Below are the code and all the weights of a small trained network. Each question names an input and a target symbol and asks about switching units off, where a switched-off unit gives its printed mean instead of its output.

import numpy as np


def w(rows, s, z=0):
    codes = np.array(rows[::2]) - 128.0
    scale = np.full(codes.shape[1], s)
    scale[-1] = z or s
    return codes * scale


def norm(h):
    return h / np.sqrt((h * h).mean(-1, keepdims=True) + 1e-5)


def f(y):
    return y / 2 * (1 + np.tanh(0.7978845608 * (y + 0.044715 * y**3)))


def softmax(a):
    e = np.exp(a - a.max(-1, keepdims=True))
    return e / e.sum(-1, keepdims=True)


def log_softmax(a):
    a = a - a.max(-1, keepdims=True)
    return a - np.log(np.exp(a).sum(-1, keepdims=True))


def net(x, mask):
    ids = ['αγδημξπστφψ'.index(c) for c in x.split()]
    T = len(ids)
    res = E[ids] + P[:T]
    r = norm(res)
    for j in range(3):
        rows = slice(4 * j, 4 * j + 4)
        q, k, v = (r @ M[0][rows].T for M in (Q, K, V))
        z = softmax(np.where(np.tri(T) > 0, q @ k.T / 4**0.5, -1e9)) @ v
        o = O[0][rows]
        res = res + np.where(mask[j], z, o[:, -1]) @ o[:, :-1]
    y = f(norm(res) @ A[0][:, :-1].T + A[0][:, -1])
    res = res + np.where(mask[3:19], y, B[0][:, -1]) @ B[0][:, :-1]
    return log_softmax(norm(res)[-1] @ U[:, :-1].T + U[:, -1])


Q, K, V, O, A, B = {}, {}, {}, {}, {}, {}
E = w([
[232,141,139],'α',
[235,141,137],'γ',
[7,119,123],'δ',
[16,98,106],'η',
[172,156,53],'μ',
[170,153,50],'ξ',
[133,54,219],'π',
[50,109,64],'σ',
[62,90,68],'τ',
[155,26,177],'φ',
[95,164,182],'ψ',
],0.016)
P = w([
[161,164,198],'0',
[141,95,112],'1',
[108,203,236],'2',
[161,53,73],'3',
[92,221,254],'4',
[169,61,56],'5',
],0.009)
Q[0] = w([
[141,143,157],'head 0',
[173,88,119],'head 0',
[132,124,63],'head 0',
[111,223,189],'head 0',
[140,105,147],'head 1',
[88,79,163],'head 1',
[112,188,201],'head 1',
[168,252,177],'head 1',
[160,99,95],'head 2',
[133,124,88],'head 2',
[170,92,77],'head 2',
[158,89,141],'head 2',
],0.015)
K[0] = w([
[126,137,167],'head 0',
[134,68,128],'head 0',
[113,93,96],'head 0',
[121,155,206],'head 0',
[105,117,98],'head 1',
[51,71,164],'head 1',
[80,249,188],'head 1',
[143,230,171],'head 1',
[133,97,76],'head 2',
[118,27,171],'head 2',
[145,79,111],'head 2',
[96,130,147],'head 2',
],0.012)
V[0] = w([
[103,61,123],'head 0',
[119,97,75],'head 0',
[68,221,201],'head 0',
[199,92,149],'head 0',
[34,104,97],'head 1',
[108,213,172],'head 1',
[105,36,170],'head 1',
[75,145,54],'head 1',
[112,232,88],'head 2',
[115,90,54],'head 2',
[120,211,171],'head 2',
[51,4,86],'head 2',
],0.012)
O[0] = w([
[51,125,142,191],'head 0',
[95,143,119,130],'head 0',
[177,65,78,181],'head 0',
[158,144,199,76],'head 0',
[168,150,81,253],'head 1',
[85,101,102,115],'head 1',
[202,141,160,227],'head 1',
[178,179,50,162],'head 1',
[192,255,86,80],'head 2',
[67,166,190,107],'head 2',
[226,144,106,136],'head 2',
[65,144,148,238],'head 2',
],0.0097,0.0039)
A[0] = w([
[42,251,120,33],'neuron 0',
[69,109,121,13],'neuron 1',
[205,171,136,154],'neuron 2',
[196,155,111,171],'neuron 3',
[81,164,194,2],'neuron 4',
[174,116,178,135],'neuron 5',
[120,111,116,77],'neuron 6',
[172,45,103,70],'neuron 7',
[193,145,219,254],'neuron 8',
[198,98,189,118],'neuron 9',
[131,156,115,119],'neuron 10',
[134,82,120,91],'neuron 11',
[89,126,105,53],'neuron 12',
[153,94,132,10],'neuron 13',
[147,204,155,178],'neuron 14',
[105,117,75,198],'neuron 15',
],0.013,0.0033)
B[0] = w([
[171,149,204,243],'neuron 0',
[225,124,193,147],'neuron 1',
[153,129,178,163],'neuron 2',
[90,144,253,174],'neuron 3',
[64,224,49,141],'neuron 4',
[57,131,71,184],'neuron 5',
[124,103,138,123],'neuron 6',
[198,116,135,173],'neuron 7',
[90,214,45,254],'neuron 8',
[58,103,28,224],'neuron 9',
[55,31,174,136],'neuron 10',
[143,60,117,136],'neuron 11',
[92,132,154,151],'neuron 12',
[140,82,81,119],'neuron 13',
[181,127,198,139],'neuron 14',
[124,78,239,238],'neuron 15',
],0.005,0.0051)
U = w([
[199,102,185,79],'α',
[200,99,183,114],'γ',
[119,85,6,121],'δ',
[81,111,80,2],'η',
[170,200,166,115],'μ',
[168,211,171,135],'ξ',
[117,29,162,117],'π',
[75,208,93,166],'σ',
[62,178,154,69],'τ',
[65,75,228,185],'φ',
[165,94,125,234],'ψ',
],0.014,0.0049)

Each question gives the input, a string of symbols that net reads in full, and the target symbol t.
The units are the heads (4 rows each of Q, K, V and O) and the neurons (one row each of A and B). Each row of codes is followed by its name. A weight is (code - 128) times the scale printed after its matrix; where a second scale follows, it is the last column's (O, A, B and U).
mask holds one flag per unit, heads first, then neurons. A switched-off unit (its flag False) gives its mean, the last column of its rows in O or B, instead of its output. The means were averaged over made-up inputs and are rounded, as every weight is.
A unit's drop is (log p(t) with every unit on - log p(t) with that unit switched off) / (log p(t) with every unit on - log p(t) with every unit switched off).
The circuit of an input: a set's keep is (log p(t) with only the set's units on - log p(t) with every unit switched off) / (log p(t) with every unit on - log p(t) with every unit switched off). Starting from the 12 units with the biggest drops (on a tie, the unit counted first), units are removed one at a time, each time the one whose removal leaves the highest keep (on an exact tie, the one counted first), for as long as the keep stays at least 0.8.
units of the circuit, in order: the units of the circuit, biggest drop first
most important unit: the unit with the biggest drop
top k neurons: the k neurons with the biggest drops, biggest first
heads that matter: for each layer, one digit per head in row order, 1 if its drop is at least 0.15 and else 0, layers parted by /
drop when u is switched off: that unit's drop, to one decimal
input ξ α ξ δ π σ, target σ: most important unit -> head 0
input δ φ η, target δ: units of the circuit, in order -> head 0; head 1
input φ ξ γ, target φ: heads that matter -> 110
input φ σ δ ξ δ, target δ: units of the circuit, in order -> head 1; head 0
input δ π γ, target δ: top 3 neurons -> neuron 9; neuron 8; neuron 15
input γ μ δ, target γ: top 2 neurons -> neuron 8; neuron 9
input ψ ξ δ φ δ μ, target φ: heads that matter -> 001
input ξ δ φ, target ξ: heads that matter -> 011
input π γ σ, target π: heads that matter -> 101
input δ α μ, target δ: heads that matter -> 111
input δ π δ δ ξ, target δ: heads that matter -> 111
input π μ ξ ξ, target ξ: heads that matter -> 100
input μ σ δ η, target σ: heads that matter -> 011
input φ φ δ τ, target φ: units of the circuit, in order -> head 2
input δ α η σ, target σ: heads that matter -> 110
input τ γ δ τ α, target δ: heads that matter -> 111
input δ σ π, target δ: heads that matter -> 100
input μ ξ δ η, target ξ: heads that matter -> 110
input π π ξ φ δ, target ξ: heads that matter -> 001
input δ δ μ, target δ: units of the circuit, in order -> head 0
input γ δ δ φ π, target δ: heads that matter -> 000
input η φ ξ τ, target φ: heads that matter -> 000
input δ π φ, target δ: units of the circuit, in order -> neuron 9; neuron 8; neuron 15; neuron 3
input δ μ δ φ α, target δ: top 3 neurons -> neuron 9; neuron 8; neuron 5
input δ τ π δ η, target π: top 2 neurons -> neuron 15; neuron 8
input σ μ σ δ α, target σ: top 2 neurons -> neuron 8; neuron 9
input σ π π φ δ δ, target φ: units of the circuit, in order -> head 1
input ξ φ δ, target ξ: top 4 neurons -> neuron 9; neuron 3; neuron 8; neuron 5
input δ σ σ, target δ: drop when head 1 is switched off -> 0.5
input σ ξ δ ψ ξ, target δ: drop when head 1 is switched off -> 0.8
